Below are the code and all the weights of a small trained network. Each question names an input and a target symbol and asks about switching units off, where a switched-off unit gives its printed mean instead of its output.

import numpy as np


def w(rows, s, z=0):
    codes = np.array(rows[::2]) - 128.0
    scale = np.full(codes.shape[1], s)
    scale[-1] = z or s
    return codes * scale


def norm(h):
    return h / np.sqrt((h * h).mean(-1, keepdims=True) + 1e-5)


def f(y):
    return np.maximum(y, 0)


def softmax(a):
    e = np.exp(a - a.max(-1, keepdims=True))
    return e / e.sum(-1, keepdims=True)


def log_softmax(a):
    a = a - a.max(-1, keepdims=True)
    return a - np.log(np.exp(a).sum(-1, keepdims=True))


def net(x, mask):
    ids = ['αζηλμξπσφ'.index(c) for c in x.split()]
    T = len(ids)
    res = E[ids] + P[:T]
    q, k, v = (norm(res) @ M[0].T for M in (Q, K, V))
    z = softmax(np.where(np.tri(T) > 0, q @ k.T / 3**0.5, -1e9)) @ v
    res = res + np.where(mask[0], z, O[0][:, -1]) @ O[0][:, :-1]
    y = f(norm(res) @ A[0][:, :-1].T + A[0][:, -1])
    res = res + np.where(mask[1:25], y, B[0][:, -1]) @ B[0][:, :-1]
    return log_softmax(norm(res)[-1] @ U[:, :-1].T + U[:, -1])


Q, K, V, O, A, B = {}, {}, {}, {}, {}, {}
E = w([
[109,63,187,77],'α',
[81,104,151,254],'ζ',
[132,60,127,89],'η',
[133,110,171,124],'λ',
[138,100,137,119],'μ',
[187,64,123,50],'ξ',
[207,213,112,77],'π',
[163,231,214,44],'σ',
[166,90,221,146],'φ',
],0.014)
P = w([
[107,185,66,189],'0',
[2,22,115,64],'1',
[13,29,134,65],'2',
[69,32,135,74],'3',
[178,49,97,47],'4',
[197,51,94,49],'5',
],0.0074)
Q[0] = w([
[33,31,140,254],'head 1',
[28,130,176,110],'head 1',
[94,92,79,166],'head 1',
],0.0089)
K[0] = w([
[60,196,2,217],'head 1',
[223,159,151,163],'head 1',
[126,170,66,118],'head 1',
],0.0099)
V[0] = w([
[137,223,150,200],'head 1',
[141,143,246,108],'head 1',
[68,205,64,74],'head 1',
],0.013)
O[0] = w([
[127,156,51,87,78],'head 1',
[72,185,177,82,253],'head 1',
[251,132,108,108,134],'head 1',
],0.011,0.0056)
A[0] = w([
[46,162,105,176,4],'neuron 1',
[120,74,76,105,105],'neuron 2',
[154,93,84,222,116],'neuron 3',
[106,180,178,209,109],'neuron 4',
[151,146,165,43,123],'neuron 5',
[150,137,174,123,161],'neuron 6',
[225,136,148,163,80],'neuron 7',
[196,155,107,6,99],'neuron 8',
[214,175,163,87,152],'neuron 9',
[68,154,170,160,117],'neuron 10',
[114,61,146,167,113],'neuron 11',
[97,142,130,235,1],'neuron 12',
[121,85,118,125,107],'neuron 13',
[71,219,137,117,51],'neuron 14',
[136,147,119,56,106],'neuron 15',
[212,111,79,93,42],'neuron 16',
[97,93,92,186,76],'neuron 17',
[147,136,61,182,29],'neuron 18',
[121,99,119,97,158],'neuron 19',
[131,96,103,87,128],'neuron 20',
[140,192,73,147,82],'neuron 21',
[136,151,192,130,86],'neuron 22',
[92,162,40,205,13],'neuron 23',
[177,213,120,99,97],'neuron 24',
],0.014,0.0058)
B[0] = w([
[251,92,189,152,149],'neuron 1',
[184,115,136,154,155],'neuron 2',
[65,184,220,201,167],'neuron 3',
[116,96,17,135,159],'neuron 4',
[190,191,174,105,255],'neuron 5',
[151,150,111,103,199],'neuron 6',
[136,108,47,89,145],'neuron 7',
[145,146,209,145,244],'neuron 8',
[200,119,99,198,233],'neuron 9',
[147,116,54,121,182],'neuron 10',
[120,109,139,46,183],'neuron 11',
[112,222,74,45,149],'neuron 12',
[161,177,132,75,151],'neuron 13',
[110,74,55,203,183],'neuron 14',
[122,180,167,103,198],'neuron 15',
[55,105,14,187,148],'neuron 16',
[159,114,88,32,160],'neuron 17',
[93,127,221,157,138],'neuron 18',
[123,149,176,118,167],'neuron 19',
[114,167,85,174,154],'neuron 20',
[56,92,70,91,142],'neuron 21',
[173,145,118,92,184],'neuron 22',
[248,172,255,91,148],'neuron 23',
[117,95,234,120,191],'neuron 24',
],0.0089,0.0094)
U = w([
[110,118,106,128,65],'α',
[160,122,42,50,45],'ζ',
[151,48,178,190,78],'η',
[43,206,105,91,102],'λ',
[145,97,66,171,253],'μ',
[114,112,136,176,146],'ξ',
[251,118,44,125,20],'π',
[185,189,168,128,159],'σ',
[30,123,125,169,198],'φ',
],0.015,0.004)

Each question gives the input, a string of symbols that net reads in full, and the target symbol t.
The units are the heads (3 rows each of Q, K, V and O) and the neurons (one row each of A and B). Each row of codes is followed by its name. A weight is (code - 128) times the scale printed after its matrix; where a second scale follows, it is the last column's (O, A, B and U).
mask holds one flag per unit, heads first, then neurons. A switched-off unit (its flag False) gives its mean, the last column of its rows in O or B, instead of its output. The means were averaged over made-up inputs and are rounded, as every weight is.
A unit's drop is (log p(t) with every unit on - log p(t) with that unit switched off) / (log p(t) with every unit on - log p(t) with every unit switched off).
The circuit of an input: a set's keep is (log p(t) with only the set's units on - log p(t) with every unit switched off) / (log p(t) with every unit on - log p(t) with every unit switched off). Starting from the 12 units with the biggest drops (on a tie, the unit counted first), units are removed one at a time, each time the one whose removal leaves the highest keep (on an exact tie, the one counted first), for as long as the keep stays at least 0.8.
circuit, biggest first: the units of the circuit, biggest drop first
k most important neurons: the k neurons with the biggest drops, biggest first
drop of u: that unit's drop, to one decimal
input φ σ μ, target φ: circuit, biggest first : (head 1; neuron 5)
input μ η φ, target μ: circuit, biggest first : (head 1; neuron 16; neuron 5)
input ζ π λ, target ζ: circuit, biggest first : (head 1; neuron 8)
input η η ζ λ φ, target η: circuit, biggest first : (head 1)
input σ ζ ζ, target ζ: 3 most important neurons : (neuron 17; neuron 12; neuron 1)
input λ σ σ ζ, target π: circuit, biggest first : (head 1; neuron 1; neuron 8)
input σ ζ φ ζ η λ, target φ: circuit, biggest first : (head 1; neuron 5)
input η ζ ζ, target φ: circuit, biggest first : (neuron 5; neuron 12)
input ζ σ σ μ, target ζ: 3 most important neurons : (neuron 9; neuron 5; neuron 2)
input η σ σ ζ, target φ: 2 most important neurons : (neuron 3; neuron 12)
input π π ξ π η π, target π: 2 most important neurons : (neuron 7; neuron 8)
input ζ π φ, target ζ: drop of neuron 5 : 0.1
input λ λ σ η μ ζ, target π: drop of neuron 18 : -0.1
input μ α ξ, target η: drop of neuron 5 : 0.2
input ζ σ μ η, target ζ: most important neuron : (neuron 9)
